Here is a tiny trained network, its code and every weight. The questions are about switching its units off for an input and a target symbol, where a switched-off unit gives its printed mean instead of its output.

import numpy as np


def w(rows, s, z=0):
    codes = np.array(rows[::2]) - 128.0
    scale = np.full(codes.shape[1], s)
    scale[-1] = z or s
    return codes * scale


def f(y):
    return np.maximum(y, 0)


def softmax(a):
    e = np.exp(a - a.max(-1, keepdims=True))
    return e / e.sum(-1, keepdims=True)


def log_softmax(a):
    a = a - a.max(-1, keepdims=True)
    return a - np.log(np.exp(a).sum(-1, keepdims=True))


def net(x, mask):
    ids = ['ΓΔΘΛΠΣΨαβεημτφ'.index(c) for c in x.split()]
    T = len(ids)
    res = E[ids] + P[:T]
    u = 0
    for l in range(2):
        q, k, v = (res @ M[l].T for M in (Q, K, V))
        z = softmax(np.where(np.tri(T) > 0, q @ k.T / 3**0.5, -1e9)) @ v
        res = res + np.where(mask[u], z, O[l][:, -1]) @ O[l][:, :-1]
        u += 1
        y = f(res @ A[l][:, :-1].T + A[l][:, -1])
        res = res + np.where(mask[u : u + 12], y, B[l][:, -1]) @ B[l][:, :-1]
        u += 12
    return log_softmax(res[-1] @ U[:, :-1].T + U[:, -1])


Q, K, V, O, A, B = {}, {}, {}, {}, {}, {}
E = w([
[141,91,160],'Γ',
[148,108,148],'Δ',
[192,35,142],'Θ',
[98,59,179],'Λ',
[130,81,162],'Π',
[210,2,164],'Σ',
[137,95,157],'Ψ',
[158,101,133],'α',
[116,220,239],'β',
[169,26,198],'ε',
[157,104,147],'η',
[171,58,136],'μ',
[171,85,146],'τ',
[60,92,210],'φ',
],0.01)
P = w([
[29,254,103],'0',
[97,15,65],'1',
[188,127,188],'2',
[98,20,64],'3',
[209,127,196],'4',
[99,29,67],'5',
[225,126,204],'6',
[104,31,69],'7',
[240,124,211],'8',
[103,25,75],'9',
[249,117,220],'10',
[112,27,74],'11',
[250,102,238],'12',
[122,18,70],'13',
],0.0086)
Q[0] = w([
[120,219,122],'0.h1',
[179,102,204],'0.h1',
[156,1,127],'0.h1',
],0.0092)
K[0] = w([
[205,9,210],'0.h1',
[93,254,187],'0.h1',
[73,196,94],'0.h1',
],0.0088)
V[0] = w([
[79,97,38],'0.h1',
[58,193,138],'0.h1',
[3,201,91],'0.h1',
],0.0071)
O[0] = w([
[158,71,67,103],'0.h1',
[237,255,81,229],'0.h1',
[233,149,52,254],'0.h1',
],0.0087,0.0038)
A[0] = w([
[190,195,235,172],'0.n1',
[162,123,211,131],'0.n2',
[245,164,14,137],'0.n3',
[230,169,213,115],'0.n4',
[191,193,235,194],'0.n5',
[150,20,64,111],'0.n6',
[137,16,157,123],'0.n7',
[154,142,156,137],'0.n8',
[140,52,67,128],'0.n9',
[105,35,2,253],'0.n10',
[154,61,130,76],'0.n11',
[123,190,67,38],'0.n12',
],0.0077,0.0042)
B[0] = w([
[101,153,208,198],'0.n1',
[116,179,154,169],'0.n2',
[204,114,129,254],'0.n3',
[161,163,172,214],'0.n4',
[120,156,196,204],'0.n5',
[84,56,145,194],'0.n6',
[98,94,135,187],'0.n7',
[135,145,140,153],'0.n8',
[97,12,131,178],'0.n9',
[152,42,145,207],'0.n10',
[105,103,146,162],'0.n11',
[67,143,254,134],'0.n12',
],0.0091,0.011)
Q[1] = w([
[134,132,205],'1.h1',
[82,5,102],'1.h1',
[142,1,251],'1.h1',
],0.005)
K[1] = w([
[100,198,133],'1.h1',
[211,115,114],'1.h1',
[203,143,2],'1.h1',
],0.0086)
V[1] = w([
[1,125,152],'1.h1',
[72,141,136],'1.h1',
[82,252,92],'1.h1',
],0.0093)
O[1] = w([
[11,81,150,31],'1.h1',
[79,112,166,76],'1.h1',
[137,123,182,4],'1.h1',
],0.012,0.017)
A[1] = w([
[35,94,100,20],'1.n1',
[22,58,122,64],'1.n2',
[112,132,175,104],'1.n3',
[127,129,127,113],'1.n4',
[117,84,37,121],'1.n5',
[157,99,166,173],'1.n6',
[81,44,254,114],'1.n7',
[248,213,132,128],'1.n8',
[66,134,54,255],'1.n9',
[124,55,14,116],'1.n10',
[123,128,139,190],'1.n11',
[176,154,224,162],'1.n12',
],0.0087,0.0088)
B[1] = w([
[114,255,125,136],'1.n1',
[44,153,90,145],'1.n2',
[142,140,143,139],'1.n3',
[146,138,134,128],'1.n4',
[109,178,213,175],'1.n5',
[131,114,107,167],'1.n6',
[160,152,64,164],'1.n7',
[29,124,97,255],'1.n8',
[197,12,177,146],'1.n9',
[118,191,170,196],'1.n10',
[143,76,132,140],'1.n11',
[167,92,138,200],'1.n12',
],0.0089,0.04)
U = w([
[135,164,143,86],'Γ',
[129,174,134,120],'Δ',
[153,89,56,61],'Θ',
[72,127,112,203],'Λ',
[134,168,126,153],'Π',
[138,11,84,94],'Σ',
[132,157,132,145],'Ψ',
[123,168,88,2],'α',
[157,147,201,35],'β',
[157,92,182,243],'ε',
[133,170,129,125],'η',
[151,117,93,232],'μ',
[140,162,129,88],'τ',
[86,157,185,166],'φ',
],0.013,0.0042)

Each question gives the input, a string of symbols that net reads in full, and the target symbol t.
The units are the heads (3 rows each of Q, K, V and O) and the neurons (one row each of A and B). Each row of codes is followed by its name. A weight is (code - 128) times the scale printed after its matrix; where a second scale follows, it is the last column's (O, A, B and U).
mask holds one flag per unit, layer by layer, with each layer's heads first. A switched-off unit (its flag False) gives its mean, the last column of its rows in O or B, instead of its output. The means were averaged over made-up inputs and are rounded, as every weight is.
A unit's drop is (log p(t) with every unit on - log p(t) with that unit switched off) / (log p(t) with every unit on - log p(t) with every unit switched off).
The circuit of an input: a set's keep is (log p(t) with only the set's units on - log p(t) with every unit switched off) / (log p(t) with every unit on - log p(t) with every unit switched off). Starting from the 12 units with the biggest drops (on a tie, the unit counted first), units are removed one at a time, each time the one whose removal leaves the highest keep (on an exact tie, the one counted first), for as long as the keep stays at least 0.8.
circuit, biggest first: the units of the circuit, biggest drop first
unit that matters most: the unit with the biggest drop
k most important neurons: the k neurons with the biggest drops, biggest first
k most important neurons of layer l: the k neurons of layer l with the biggest drops, biggest first
input ε μ μ, target ε: 2 most important neurons => [1.n8; 1.n10]
input Σ Ψ Σ Σ ε Σ Σ ε α Σ μ Σ Σ Π, target Λ: 3 most important neurons of layer 1 => [1.n2; 1.n1; 1.n7]
input Σ Ψ Θ μ μ α, target Λ: 3 most important neurons => [0.n3; 1.n2; 1.n1]
input Σ Λ φ Δ, target Λ: circuit, biggest first => [1.h1; 0.h1]
input ε Γ μ μ α φ, target φ: 2 most important neurons of layer 1 => [1.n8; 1.n1]
input ε Δ φ τ τ Ψ Θ, target ε: circuit, biggest first => [1.n8; 1.h1; 0.h1]
input φ Γ Λ φ μ Σ μ β φ Σ Σ φ α Λ, target α: most important neuron => [1.n8]
input ε Θ Λ, target ε: circuit, biggest first => [1.n8; 1.n10; 0.h1]
input φ Σ Σ Δ μ α Λ μ φ μ ε Σ Σ Γ, target α: 2 most important neurons => [1.n8; 0.n3]
input β Σ Σ ε, target Θ: circuit, biggest first => [0.h1; 1.n5; 1.n10]
input β Σ η τ τ, target β: 4 most important neurons => [1.n12; 0.n1; 0.n12; 0.n5]
input Θ Θ φ Γ Σ μ Σ Δ, target Σ: 3 most important neurons => [0.n6; 0.n9; 0.n7]
input Ψ η α Θ β, target β: 2 most important neurons => [1.n12; 0.n10]
input Σ Θ β ε Σ η μ μ β Γ β Ψ Σ Γ, target Λ: circuit, biggest first => [0.h1; 1.h1]
input φ β Ψ α Π μ φ Σ, target α: 3 most important neurons => [1.n8; 1.n10; 0.n3]
input φ η ε β Σ α, target α: 2 most important neurons => [1.n8; 0.n3]
input ε Π φ Σ Π μ μ Σ Δ τ, target φ: unit that matters most => 1.h1
input Σ φ μ Λ μ μ Σ μ φ Δ Σ Σ, target Λ: 2 most important neurons => [0.n3; 1.n2]
input μ Ψ Δ Λ μ φ, target ε: 2 most important neurons of layer 1 => [1.n8; 1.n7]
input Θ Σ φ α β Σ Σ τ φ β Π φ μ Ψ, target Σ: 2 most important neurons => [0.n6; 0.n3]
input β ε α Σ α φ μ β Ψ, target β: circuit, biggest first => [1.h1; 0.h1; 0.n4]
input Σ Σ τ Σ Σ Σ Σ τ Σ Σ, target Λ: circuit, biggest first => [0.h1; 1.h1; 0.n3]
input Θ Λ τ Λ Γ Σ φ Δ τ τ, target Σ: 2 most important neurons of layer 0 => [0.n6; 0.n3]
input Σ ε Σ Σ Σ Δ, target Λ: circuit, biggest first => [0.h1; 1.h1]
input μ β Σ Π, target ε: 2 most important neurons of layer 1 => [1.n8; 1.n7]
input μ Λ Δ φ β μ Λ Θ Σ τ μ Σ Θ Σ, target ε: 4 most important neurons => [1.n8; 0.n1; 1.n10; 0.n5]
input μ β Δ Λ ε Σ μ φ φ Σ Ψ φ, target ε: 3 most important neurons of layer 1 => [1.n8; 1.n9; 1.n7]
input Σ Ψ Δ β Σ Θ μ Σ ε μ μ η, target Λ: circuit, biggest first => [1.h1; 0.h1]
input μ Σ Γ φ Σ Σ, target ε: 4 most important neurons => [1.n8; 1.n10; 0.n6; 1.n5]
input μ φ φ Σ φ μ Σ η Ψ Δ Γ Ψ Σ Θ, target ε: 3 most important neurons => [1.n8; 1.n10; 1.n5]
